Below are the code and all the weights of a small trained network. Each question names an input and a target symbol and asks about switching units off, where a switched-off unit gives its printed mean instead of its output.

import numpy as np


def w(rows, s, z=0):
    codes = np.array(rows[::2]) - 128.0
    scale = np.full(codes.shape[1], s)
    scale[-1] = z or s
    return codes * scale


def norm(h):
    return h / np.sqrt((h * h).mean(-1, keepdims=True) + 1e-5)


def f(y):
    return np.maximum(y, 0)


def softmax(a):
    e = np.exp(a - a.max(-1, keepdims=True))
    return e / e.sum(-1, keepdims=True)


def log_softmax(a):
    a = a - a.max(-1, keepdims=True)
    return a - np.log(np.exp(a).sum(-1, keepdims=True))


def net(x, mask):
    ids = ['εζλστφψ'.index(c) for c in x.split()]
    T = len(ids)
    res = E[ids] + P[:T]
    r = norm(res)
    for j in range(3):
        rows = slice(2 * j, 2 * j + 2)
        q, k, v = (r @ M[0][rows].T for M in (Q, K, V))
        z = softmax(np.where(np.tri(T) > 0, q @ k.T / 2**0.5, -1e9)) @ v
        o = O[0][rows]
        res = res + np.where(mask[j], z, o[:, -1]) @ o[:, :-1]
    y = f(norm(res) @ A[0][:, :-1].T + A[0][:, -1])
    res = res + np.where(mask[3:7], y, B[0][:, -1]) @ B[0][:, :-1]
    return log_softmax(norm(res)[-1] @ U[:, :-1].T + U[:, -1])


Q, K, V, O, A, B = {}, {}, {}, {}, {}, {}
E = w([
[138,104,192,93,111,210,72,134,151,170],'ε',
[127,104,187,33,40,87,131,95,137,161],'ζ',
[137,189,137,65,124,117,49,91,206,131],'λ',
[128,149,84,111,248,185,172,162,192,228],'σ',
[237,164,153,148,187,109,193,113,101,73],'τ',
[168,79,46,152,160,96,120,143,210,186],'φ',
[55,153,114,190,67,153,121,128,175,205],'ψ',
],0.017)
P = w([
[148,164,194,134,154,94,91,254,72,134],'0',
[122,116,166,116,147,107,69,185,107,90],'1',
[126,102,178,126,143,109,87,166,132,120],'2',
[134,105,166,132,130,125,98,147,148,129],'3',
[137,101,155,126,123,144,117,129,156,130],'4',
[145,122,133,138,110,165,128,114,157,143],'5',
[134,120,95,148,145,174,94,70,138,154],'6',
],0.015)
Q[0] = w([
[192,202,62,76,26,59,90,34,167,60],'head 1',
[194,159,252,239,140,31,173,118,86,66],'head 1',
[126,75,110,181,148,150,146,170,131,153],'head 2',
[120,68,141,204,80,81,185,84,47,143],'head 2',
[120,121,104,123,97,130,113,124,103,71],'head 3',
[142,108,140,166,138,119,123,54,140,105],'head 3',
],0.017)
K[0] = w([
[99,93,126,68,112,45,254,104,126,231],'head 1',
[168,149,111,148,137,77,202,133,7,58],'head 1',
[108,93,98,185,147,148,155,141,126,117],'head 2',
[135,95,140,167,97,119,172,97,118,106],'head 2',
[63,134,143,157,139,89,106,182,111,93],'head 3',
[153,140,105,135,114,156,132,95,116,160],'head 3',
],0.021)
V[0] = w([
[159,185,144,117,138,181,93,47,138,109],'head 1',
[66,216,129,92,154,49,159,195,186,123],'head 1',
[223,60,207,245,140,139,206,104,134,20],'head 2',
[62,167,233,118,103,72,116,224,71,44],'head 2',
[244,38,101,52,149,181,156,6,254,99],'head 3',
[153,121,151,202,151,201,157,178,161,129],'head 3',
],0.012)
O[0] = w([
[107,168,135,34,98,106,65,119,177,127,111],'head 1',
[100,82,63,69,138,89,168,50,56,175,201],'head 1',
[54,88,89,195,63,181,69,77,107,153,2],'head 2',
[111,151,107,204,244,132,57,49,188,79,195],'head 2',
[160,68,152,209,254,79,68,80,148,131,95],'head 3',
[87,102,154,42,193,116,121,179,133,82,214],'head 3',
],0.0061,0.0084)
A[0] = w([
[211,109,92,116,90,141,98,21,105,61,114],'neuron 1',
[140,86,105,166,110,53,110,178,100,116,6],'neuron 2',
[60,141,99,108,29,175,142,168,121,122,77],'neuron 3',
[197,143,179,102,109,86,94,140,20,4,178],'neuron 4',
],0.029,0.0025)
B[0] = w([
[136,112,58,81,146,121,144,76,75,181,199],'neuron 1',
[124,97,103,131,87,93,111,120,142,133,145],'neuron 2',
[165,152,62,136,192,144,87,131,86,135,250],'neuron 3',
[94,191,251,150,82,110,102,207,233,72,233],'neuron 4',
],0.029,0.016)
U = w([
[150,174,194,170,115,137,72,189,133,58,175],'ε',
[127,205,123,66,184,56,72,70,163,156,1],'ζ',
[175,126,69,159,168,217,100,125,69,74,242],'λ',
[17,80,112,200,206,183,121,144,157,127,105],'σ',
[109,100,138,93,175,148,197,254,98,166,89],'τ',
[163,162,132,219,113,172,180,138,136,198,103],'φ',
[130,63,70,159,98,69,86,198,130,95,104],'ψ',
],0.0073,0.0078)

Each question gives the input, a string of symbols that net reads in full, and the target symbol t.
The units are the heads (2 rows each of Q, K, V and O) and the neurons (one row each of A and B). Each row of codes is followed by its name. A weight is (code - 128) times the scale printed after its matrix; where a second scale follows, it is the last column's (O, A, B and U).
mask holds one flag per unit, heads first, then neurons. A switched-off unit (its flag False) gives its mean, the last column of its rows in O or B, instead of its output. The means were averaged over made-up inputs and are rounded, as every weight is.
A unit's drop is (log p(t) with every unit on - log p(t) with that unit switched off) / (log p(t) with every unit on - log p(t) with every unit switched off).
The circuit of an input: a set's keep is (log p(t) with only the set's units on - log p(t) with every unit switched off) / (log p(t) with every unit on - log p(t) with every unit switched off). Starting from all 7 units, units are removed one at a time, each time the one whose removal leaves the highest keep (on an exact tie, the one counted first), for as long as the keep stays at least 0.8.
circuit, biggest first: the units of the circuit, biggest drop first
most important unit: the unit with the biggest drop
k most important neurons: the k neurons with the biggest drops, biggest first
which heads matter: for each layer, one digit per head in row order, 1 if its drop is at least 0.15 and else 0, layers parted by /
drop when u is switched off: that unit's drop, to one decimal
input λ τ λ, target ζ: which heads matter	101
input τ τ σ ζ ζ φ ζ, target λ: circuit, biggest first	neuron 4
input λ ζ τ ζ, target ζ: which heads matter	111
input ζ σ ζ ζ, target λ: which heads matter	011
input τ τ τ, target λ: circuit, biggest first	head 2; neuron 4
input τ τ ψ ψ ψ φ ψ, target ψ: 3 most important neurons	neuron 4; neuron 3; neuron 2
input λ ψ ζ ψ ζ σ, target τ: circuit, biggest first	head 2; neuron 3; neuron 4; head 3
input τ ψ φ ψ, target ψ: 2 most important neurons	neuron 4; neuron 2
input ψ ψ σ τ ε φ, target ψ: which heads matter	011
input ψ ψ ψ, target λ: which heads matter	001
input τ ψ ψ σ τ, target ζ: circuit, biggest first	head 2; neuron 1; neuron 3; neuron 4
input λ ψ ψ ψ ψ, target λ: which heads matter	000
input ζ ψ ζ, target ζ: which heads matter	011
input ψ τ ζ τ ψ, target σ: 3 most important neurons	neuron 4; neuron 3; neuron 1
input λ ζ λ, target ζ: most important unit	head 3
input φ ψ σ ψ λ τ τ, target ζ: which heads matter	111
input τ λ ψ λ λ, target λ: which heads matter	101
input λ ψ ψ λ ψ, target ζ: which heads matter	111
input ψ ζ ψ, target φ: which heads matter	011
input τ ψ τ ζ φ τ ψ, target σ: most important unit	head 3
input φ λ ψ ψ σ ψ, target τ: 3 most important neurons	neuron 4; neuron 3; neuron 1
input ψ τ ψ φ, target ψ: drop when head 2 is switched off	0.1
input σ λ ψ λ ψ σ ψ, target τ: drop when head 3 is switched off	1.0
input ψ ζ ψ τ ψ σ, target τ: drop when neuron 1 is switched off	0.1
input φ ψ λ ψ, target ζ: drop when neuron 3 is switched off	1.0
